Questions about the matrix below.
1) Find the 2nd largest entry.
2) Find the entry just left of -377.
3) Find the 1st entry in reading order.
4) Find the entry just left of -127.
[[-163, 319, -140, -759], [-658, -492, -174, -30], [421, -377, 521, 168], [-527, 107, 195, -384], [669, -223, -128, -103], [-379, -69, -601, -344], [-242, -324, -164, -63], [51, -180, -342, -230], [-45, 163, 51, -289], [-385, -483, 26, 106], [42, 56, -414, -857], [46, -185, -543, -127]]
1) 521
2) 421
3) -163
4) -543

Questions about the matrix below. Rows and columns are numbered from 0.
1) The entry in row 0 and column 2?
2) The entry in the top-left corner?
3) The entry directly above 14?
4) The top entry of the column that holds the smallest entry?
5) The bottom-left entry?
6) The entry just left of 15?
7) The entry directly above -29?
8) The entry directly below 10?
array([[-24,  37,   6,  25, -52,   7,  15],
       [-11, -20, -44, -19, -45,  16,  26],
       [ -9,  31,  -7, -18,  -2, -51, -26],
       [-25,  10, -13,  14, -40, -16,  -2],
       [-38,  63, -15,  39,  -5, -29, -26],
       [ 13, -37, -14,  29, -15, -27,   3],
       [-24, -20,  23,   9, -22, -38,  68],
       [-38,   2,  23,  25,  58, -31,  36],
       [ 23,  43,   9, -26,  69,  30,   9]])
1) 6
2) -24
3) -18
4) -52
5) 23
6) 7
7) -16
8) 63

Read these off the grid that follows. Counting starts at 0.
1) What is the entry at row 2, column 0?
2) What is the entry at row 0, column 0?
3) What is the top entry of the column that holds the smallest entry?
4) What is the bottom-left entry?
5) What is the entry in the bottom-right corner?
6) What is the entry at row 0, column 2?
7) What is the entry directly above the smallest entry?
8) What is the top-right entry?
[[ 29  21  14  18   9  16  18  -1  18  11  18   5   8  12  16]
 [  5  11  18  14  19  16  19   8  10  22  14  18  19  17  10]
 [ 19  15  12  15  11  16   9  23  14  11  14  10  16   9  18]
 [ 25  -5  13  23   2  16  -4   1 -30  20   7  24  43  -5  31]
 [ 13  19  13  11  18  16  18  19  30   8  16  16   8  18  14]
 [ 14  11  15   9  16  16  12  19  12  14  11  16  24  18  14]
 [ 16  13  15  14  13  16  14  13  10  16  14  13  21  13  15]
 [ 15  13  16  16  16  16  17  17  14  15  15  20  15  15  15]
 [ 21  17  14  15  13  16  18  19  19  11  17  13  15  12  17]
 [ 21  12  12  13  15  16   9  15  18   3  12  28  13  16  23]
 [ 15  15  11  17   9  16  11  29   7  15  14   7  17   6  19]
 [ 11  14  16  15  15  16  14  41  14  17  15  12  17  12  13]
 [ 13  17  11  13  14  16  20  12  15  13  13  13  14  16  16]
 [ 12  15  11  15  14  16  14   7  18   9  16  17  14   9  20]]
1) 19
2) 29
3) 18
4) 12
5) 20
6) 14
7) 14
8) 16

X = [[46, 50, 24, 54, 71, 93, 87, 46, 93, 94, 18], [66, 13, 26, 24, 64, 67, 84, 29, 7, 17, 42], [56, 16, 48, 43, 90, 86, 73, 22, 82, 28, 71], [57, 54, 58, 73, 93, 91, 71, 35, 82, 80, 13], [51, 32, 74, 80, 33, 37, 57, 23, 75, 80, 95], [78, 48, 87, 90, 51, 10, 44, 4, 26, 37, 79], [81, 64, 87, 30, 61, 67, 58, 66, 69, 72, 78], [56, 52, 17, 5, 74, 28, 59, 34, 31, 48, 80]]
The entry just right of 50 is 24
Find the minimum.
4
Find the first entry in reading order.
46
The third smallest entry: 7
The entry just right of 5: 74
The entry just left of 32 is 51

B =
-21   -9    5    6  -30  -51   47  -22  -29  -12    4    4   -4
  1  -20   18  -28   60   32  -33   19    4   18  -13   41   -9
 32   -9  -12    9   31  -49   25  -74   29  -21   44  -11  -12
The bottom entry of the column that holds the largest entry: 31
The 3rd entry on the main diagonal?
Answer: -12
The top entry of the column that holds the largest entry?
Answer: -30
The 2nd entry in reading order?
Answer: -9
The second largest entry: 47
The entry in the top-left corner -> -21
The fourth-last entry, reading row by row is -21
The last entry in the row that holds the largest entry -> -9
The entry directly above -74?
Answer: 19
The entry just left of -33?
Answer: 32
The 4th entry, reading row by row?
Answer: 6
The first entry in the row that holds the smallest entry is 32
The 1st entry on the diagonal from the top-right corner -> -4
The entry just right of 25?
Answer: -74
The entry just right of the smallest entry?
Answer: 29
